Below is a small trained network, with its code and all its weights. Each question gives an input and a class and asks what happens when units are switched off, that is, made to give their printed mean instead of their output.

import numpy as np


def w(rows, s, z=0):
    codes = np.array(rows[::2]) - 128.0
    scale = np.full(codes.shape[1], s)
    scale[-1] = z or s
    return codes * scale


def norm(h):
    return h / np.sqrt((h * h).mean(-1, keepdims=True) + 1e-5)


def f(y):
    return np.maximum(y, 0)


def log_softmax(a):
    a = a - a.max(-1, keepdims=True)
    return a - np.log(np.exp(a).sum(-1, keepdims=True))


def net(x, mask):
    res = np.array(x, float).reshape(1, 6) / 4 @ E
    u = 0
    for l in range(4):
        y = f(norm(res) @ A[l][:, :-1].T + A[l][:, -1])
        res = res + np.where(mask[u : u + 6], y, B[l][:, -1]) @ B[l][:, :-1]
        u += 6
    return log_softmax(norm(res)[-1] @ U[:, :-1].T + U[:, -1])


A, B = {}, {}
E = w([
[100,91,144,58,83,88,39,51],'x0',
[143,173,193,159,229,100,120,79],'x1',
[3,228,148,85,116,187,170,178],'x2',
[212,139,65,79,236,197,51,149],'x3',
[104,153,141,181,82,228,23,50],'x4',
[39,54,44,57,145,138,137,77],'x5',
],0.0069)
A[0] = w([
[182,2,83,183,116,172,95,156,183],'0.n1',
[196,91,146,49,158,138,137,74,31],'0.n2',
[116,106,164,96,87,186,180,105,31],'0.n3',
[103,101,132,176,68,92,188,53,1],'0.n4',
[51,119,79,131,154,95,123,144,104],'0.n5',
[125,75,147,84,154,74,98,49,18],'0.n6',
],0.0074,0.0026)
B[0] = w([
[195,144,93,208,130,199,140,103,254],'0.n1',
[83,86,85,169,49,90,143,150,177],'0.n2',
[125,103,166,109,152,171,162,147,146],'0.n3',
[54,60,131,113,131,171,157,126,184],'0.n4',
[103,63,124,85,119,163,120,154,167],'0.n5',
[137,16,170,97,156,1,64,87,193],'0.n6',
],0.01,0.0054)
A[1] = w([
[147,43,232,153,255,52,47,185,177],'1.n1',
[159,116,161,107,188,171,63,4,114],'1.n2',
[77,238,204,215,27,131,111,132,4],'1.n3',
[179,37,50,133,246,89,164,154,118],'1.n4',
[146,112,25,109,61,97,53,31,32],'1.n5',
[175,148,78,45,172,146,233,119,125],'1.n6',
],0.0058,0.0033)
B[1] = w([
[71,162,130,77,149,21,76,152,253],'1.n1',
[138,184,141,118,148,90,48,35,227],'1.n2',
[188,152,242,110,128,179,119,135,189],'1.n3',
[96,95,164,165,58,105,111,168,243],'1.n4',
[154,103,105,67,93,151,70,2,209],'1.n5',
[165,179,108,79,153,118,103,157,176],'1.n6',
],0.0098,0.0047)
A[2] = w([
[90,104,133,154,113,136,194,100,3],'2.n1',
[248,75,66,199,163,82,166,164,175],'2.n2',
[63,112,115,92,100,161,153,153,171],'2.n3',
[160,89,133,130,137,133,60,129,102],'2.n4',
[50,125,95,104,138,157,157,164,154],'2.n5',
[137,60,175,141,150,139,106,180,209],'2.n6',
],0.012,0.0036)
B[2] = w([
[177,39,241,255,111,90,183,103,156],'2.n1',
[10,122,60,200,83,163,52,244,254],'2.n2',
[237,51,130,244,208,155,129,130,198],'2.n3',
[101,159,77,110,117,186,161,54,222],'2.n4',
[174,95,208,76,166,112,65,126,192],'2.n5',
[45,241,176,158,46,151,171,159,204],'2.n6',
],0.009,0.0069)
A[3] = w([
[75,69,60,108,69,106,135,190,92],'3.n1',
[159,63,122,89,23,168,158,8,2],'3.n2',
[222,254,198,144,92,150,119,103,126],'3.n3',
[131,207,172,168,73,77,177,200,75],'3.n4',
[107,57,142,167,124,29,170,84,205],'3.n5',
[205,71,176,58,160,191,39,119,65],'3.n6',
],0.0096,0.0007)
B[3] = w([
[103,188,121,134,183,139,110,95,220],'3.n1',
[226,116,90,111,70,121,139,119,253],'3.n2',
[6,118,160,127,128,108,189,73,254],'3.n3',
[216,123,79,10,70,204,156,119,249],'3.n4',
[116,90,201,133,153,94,42,164,238],'3.n5',
[194,156,38,161,213,81,234,156,242],'3.n6',
],0.011,0.0058)
U = w([
[88,75,137,104,126,26,45,99,148],'0',
[182,113,94,123,250,130,182,167,73],'1',
[57,209,136,144,199,126,130,47,55],'2',
[221,100,50,123,81,148,106,22,165],'3',
[146,183,109,35,115,130,138,206,22],'4',
[170,29,222,180,122,132,155,149,131],'5',
[77,139,70,205,88,184,79,179,253],'6',
[96,150,205,102,82,190,222,116,88],'7',
],0.019,0.0036)

Each question gives the input, the list of numbers given to net, and the class t.
The units are the neurons (one row each of A and B). Each row of codes is followed by its name. A weight is (code - 128) times the scale printed after its matrix; where a second scale follows, it is the last column's (A, B and U).
mask holds one flag per neuron, layer by layer. A switched-off neuron (its flag False) gives its mean, the last column of its row in B, instead of its output. The means were averaged over made-up inputs and are rounded, as every weight is.
A unit's drop is (log p(t) with every unit on - log p(t) with that unit switched off) / (log p(t) with every unit on - log p(t) with every unit switched off).
The circuit of an input: a set's keep is (log p(t) with only the set's units on - log p(t) with every unit switched off) / (log p(t) with every unit on - log p(t) with every unit switched off). Starting from the 12 units with the biggest drops (on a tie, the unit counted first), units are removed one at a time, each time the one whose removal leaves the highest keep (on an exact tie, the one counted first), for as long as the keep stays at least 0.8.
units of the circuit, in order: the units of the circuit, biggest drop first
most important unit: the unit with the biggest drop
top k neurons: the k neurons with the biggest drops, biggest first
top k neurons in layer l: the k neurons of layer l with the biggest drops, biggest first
drop when u is switched off: that unit's drop, to one decimal
input [7,-2,7,0,8,-2], class 2: units of the circuit, in order -> 3.n3, 3.n4, 1.n3, 1.n4
input [-7,6,8,-5,-4,2], class 1: units of the circuit, in order -> 2.n3, 2.n6
input [6,2,6,7,0,3], class 1: top 3 neurons -> 3.n6, 0.n1, 0.n5
input [3,4,-6,4,-8,-7], class 6: units of the circuit, in order -> 2.n2
input [0,3,3,-4,-8,2], class 5: top 2 neurons -> 2.n3, 0.n6
input [0,6,3,6,-2,-3], class 2: top 3 neurons -> 2.n2, 0.n6, 3.n2
input [-3,0,-6,-7,-3,0], class 6: top 3 neurons in layer 2 -> 2.n2, 2.n6, 2.n5
input [8,-6,-2,-6,-1,7], class 3: top 3 neurons -> 3.n2, 1.n5, 2.n2
input [-7,8,-1,3,-1,6], class 4: top 3 neurons -> 0.n1, 1.n4, 0.n6
input [3,-7,-8,8,-7,4], class 6: top 2 neurons -> 2.n2, 0.n1
input [5,1,4,0,5,-1], class 2: top 2 neurons -> 3.n3, 3.n4
input [-3,-1,-1,-2,-3,-3], class 4: top 2 neurons -> 0.n1, 3.n4
input [2,1,-4,7,-8,7], class 0: top 3 neurons -> 0.n6, 1.n1, 1.n5
input [-2,6,0,-8,-8,-7], class 7: top 3 neurons -> 0.n6, 1.n3, 3.n6
input [-4,4,1,-7,8,1], class 7: units of the circuit, in order -> 1.n3
input [1,2,-4,3,2,-4], class 6: top 2 neurons in layer 3 -> 3.n4, 3.n2
input [8,6,5,-7,4,-2], class 7: top 2 neurons in layer 1 -> 1.n3, 1.n5
input [3,8,4,0,0,-7], class 7: units of the circuit, in order -> 3.n4, 1.n5
input [-1,5,3,-3,8,-4], class 7: top 2 neurons -> 1.n3, 0.n6
input [1,6,-8,4,0,1], class 0: units of the circuit, in order -> 1.n1
input [0,8,-1,6,-8,1], class 0: top 2 neurons in layer 1 -> 1.n1, 1.n3
input [-2,-8,3,0,3,-2], class 7: top 3 neurons in layer 1 -> 1.n3, 1.n1, 1.n5
input [-4,4,-8,8,-1,3], class 6: drop when 2.n2 is switched off -> 0.2
input [8,5,7,-8,6,-5], class 7: drop when 1.n3 is switched off -> 0.1
input [0,-3,6,-6,6,-5], class 7: drop when 1.n3 is switched off -> 0.5
input [-7,3,1,2,-5,3], class 4: drop when 0.n1 is switched off -> 0.3
input [-2,-4,4,-4,0,0], class 5: most important unit -> 2.n1
